Below are the code and all the weights of a small trained network. Each question names an input and a class and asks about switching units off, where a switched-off unit gives its printed mean instead of its output.

import numpy as np


def w(rows, s, z=0):
    codes = np.array(rows[::2]) - 128.0
    scale = np.full(codes.shape[1], s)
    scale[-1] = z or s
    return codes * scale


def norm(h):
    return h / np.sqrt((h * h).mean(-1, keepdims=True) + 1e-5)


def f(y):
    return y / 2 * (1 + np.tanh(0.7978845608 * (y + 0.044715 * y**3)))


def log_softmax(a):
    a = a - a.max(-1, keepdims=True)
    return a - np.log(np.exp(a).sum(-1, keepdims=True))


def net(x, mask):
    res = np.array(x, float).reshape(1, 7) / 4 @ E
    u = 0
    for l in range(3):
        y = f(norm(res) @ A[l][:, :-1].T + A[l][:, -1])
        res = res + np.where(mask[u : u + 9], y, B[l][:, -1]) @ B[l][:, :-1]
        u += 9
    return log_softmax(norm(res)[-1] @ U[:, :-1].T + U[:, -1])


A, B = {}, {}
E = w([
[129,47,205,254,80],'x0',
[147,146,158,147,116],'x1',
[46,177,192,163,117],'x2',
[134,141,131,135,115],'x3',
[133,146,125,123,143],'x4',
[141,134,160,147,114],'x5',
[109,60,169,41,122],'x6',
],0.0069)
A[0] = w([
[122,72,133,147,110,108],'0.n0',
[76,191,164,24,37,149],'0.n1',
[145,70,122,118,151,166],'0.n2',
[170,81,129,52,125,103],'0.n3',
[105,97,213,20,120,252],'0.n4',
[172,99,161,106,85,187],'0.n5',
[158,240,40,167,188,106],'0.n6',
[162,253,102,126,188,92],'0.n7',
[158,156,145,66,148,135],'0.n8',
],0.0076,0.0025)
B[0] = w([
[169,166,65,48,154,153],'0.n0',
[142,225,106,196,172,203],'0.n1',
[173,185,81,229,13,162],'0.n2',
[187,120,150,9,113,173],'0.n3',
[101,255,12,45,137,247],'0.n4',
[121,81,35,116,78,172],'0.n5',
[135,36,185,96,105,253],'0.n6',
[127,131,180,196,32,223],'0.n7',
[202,85,54,100,198,163],'0.n8',
],0.0059,0.0043)
A[1] = w([
[123,25,182,116,114,138],'1.n0',
[165,178,140,99,47,96],'1.n1',
[110,244,61,142,119,55],'1.n2',
[216,154,67,101,92,221],'1.n3',
[211,198,255,46,49,249],'1.n4',
[70,153,157,92,99,177],'1.n5',
[180,106,238,107,152,84],'1.n6',
[174,117,110,73,206,117],'1.n7',
[183,82,82,220,186,201],'1.n8',
],0.0081,0.0018)
B[1] = w([
[102,177,134,55,128,175],'1.n0',
[226,168,201,52,202,174],'1.n1',
[139,112,95,122,172,198],'1.n2',
[153,52,160,144,108,255],'1.n3',
[29,113,38,75,77,221],'1.n4',
[72,188,59,199,139,163],'1.n5',
[174,134,111,122,124,131],'1.n6',
[62,169,165,12,77,167],'1.n7',
[255,126,171,89,197,194],'1.n8',
],0.0078,0.005)
A[2] = w([
[186,170,108,237,100,131],'2.n0',
[120,93,159,228,190,195],'2.n1',
[212,1,159,134,63,187],'2.n2',
[119,106,96,154,132,90],'2.n3',
[178,145,116,122,86,65],'2.n4',
[171,78,126,37,110,191],'2.n5',
[48,202,55,148,68,248],'2.n6',
[146,98,104,43,124,254],'2.n7',
[144,103,100,224,182,157],'2.n8',
],0.0095,0.0026)
B[2] = w([
[105,22,126,37,171,167],'2.n0',
[1,95,104,74,117,167],'2.n1',
[130,206,143,172,166,254],'2.n2',
[98,60,103,166,162,121],'2.n3',
[187,185,171,75,152,141],'2.n4',
[160,156,186,108,81,237],'2.n5',
[144,85,117,250,148,235],'2.n6',
[107,113,154,254,72,232],'2.n7',
[127,36,179,61,146,152],'2.n8',
],0.0066,0.0083)
U = w([
[189,170,197,125,9,254],'0',
[42,119,85,247,101,230],'1',
[212,52,193,127,189,49],'2',
[23,45,185,142,126,11],'3',
[156,142,78,14,22,25],'4',
[84,238,61,117,183,65],'5',
],0.011,0.0019)

Each question gives the input, the list of numbers given to net, and the class t.
The units are the neurons (one row each of A and B). Each row of codes is followed by its name. A weight is (code - 128) times the scale printed after its matrix; where a second scale follows, it is the last column's (A, B and U).
mask holds one flag per neuron, layer by layer. A switched-off neuron (its flag False) gives its mean, the last column of its row in B, instead of its output. The means were averaged over made-up inputs and are rounded, as every weight is.
A unit's drop is (log p(t) with every unit on - log p(t) with that unit switched off) / (log p(t) with every unit on - log p(t) with every unit switched off).
The circuit of an input: a set's keep is (log p(t) with only the set's units on - log p(t) with every unit switched off) / (log p(t) with every unit on - log p(t) with every unit switched off). Starting from the 12 units with the biggest drops (on a tie, the unit counted first), units are removed one at a time, each time the one whose removal leaves the highest keep (on an exact tie, the one counted first), for as long as the keep stays at least 0.8.
circuit, biggest first: the units of the circuit, biggest drop first
unit that matters most: the unit with the biggest drop
top k neurons: the k neurons with the biggest drops, biggest first
top k neurons in layer l: the k neurons of layer l with the biggest drops, biggest first
input [-5,-8,1,0,4,-4,-5], class 1: circuit, biggest first -> 1.n8, 0.n6, 0.n7
input [-8,-1,3,5,0,3,6], class 5: unit that matters most -> 0.n1
input [3,6,4,7,-5,4,-7], class 3: circuit, biggest first -> 2.n0, 2.n1, 2.n7
input [7,-3,-5,-3,-4,-6,1], class 0: circuit, biggest first -> 1.n0, 2.n6, 2.n2
input [-5,-6,3,-5,3,5,-8], class 1: top 2 neurons -> 0.n6, 0.n7
input [0,5,0,3,1,-6,5], class 4: top 4 neurons in layer 0 -> 0.n3, 0.n4, 0.n8, 0.n5
input [2,-5,-2,2,6,4,-4], class 2: top 2 neurons in layer 1 -> 1.n7, 1.n4
input [6,7,1,1,8,1,-7], class 3: circuit, biggest first -> 2.n1, 2.n0
input [1,-8,-7,-4,4,0,5], class 0: circuit, biggest first -> 2.n7, 2.n5
input [0,-3,1,6,-3,6,2], class 5: top 2 neurons -> 0.n4, 0.n1
input [4,-5,1,4,-5,0,5], class 1: circuit, biggest first -> 1.n5, 0.n4
input [-3,-6,1,7,7,-7,8], class 5: top 4 neurons -> 0.n4, 0.n1, 0.n6, 1.n8
input [7,-5,-3,-5,-2,-4,1], class 0: top 3 neurons -> 1.n0, 0.n1, 1.n5
input [0,-2,-1,8,2,3,7], class 4: top neuron in layer 1 -> 1.n3
input [0,-3,4,-3,5,-5,2], class 5: top 2 neurons -> 0.n4, 2.n7
input [0,-3,-3,6,7,5,3], class 4: top 2 neurons in layer 2 -> 2.n6, 2.n2
input [-1,-4,2,-5,-3,6,5], class 5: top 2 neurons -> 0.n4, 0.n1
input [-3,6,7,-4,-3,2,2], class 5: top 2 neurons in layer 0 -> 0.n4, 0.n1
input [-2,8,2,-7,4,-2,6], class 5: top 2 neurons -> 0.n4, 0.n1
input [1,-8,-2,1,3,-8,-4], class 2: circuit, biggest first -> 1.n8
input [6,5,2,7,-2,-5,-3], class 3: top 2 neurons -> 2.n1, 0.n8
input [1,-5,5,3,7,-5,-5], class 3: top 3 neurons in layer 0 -> 0.n3, 0.n4, 0.n0
input [-1,5,0,-1,-8,6,2], class 4: top 4 neurons -> 0.n4, 1.n1, 2.n2, 0.n5
input [4,0,-1,-2,0,1,5], class 0: top 2 neurons in layer 1 -> 1.n1, 1.n3
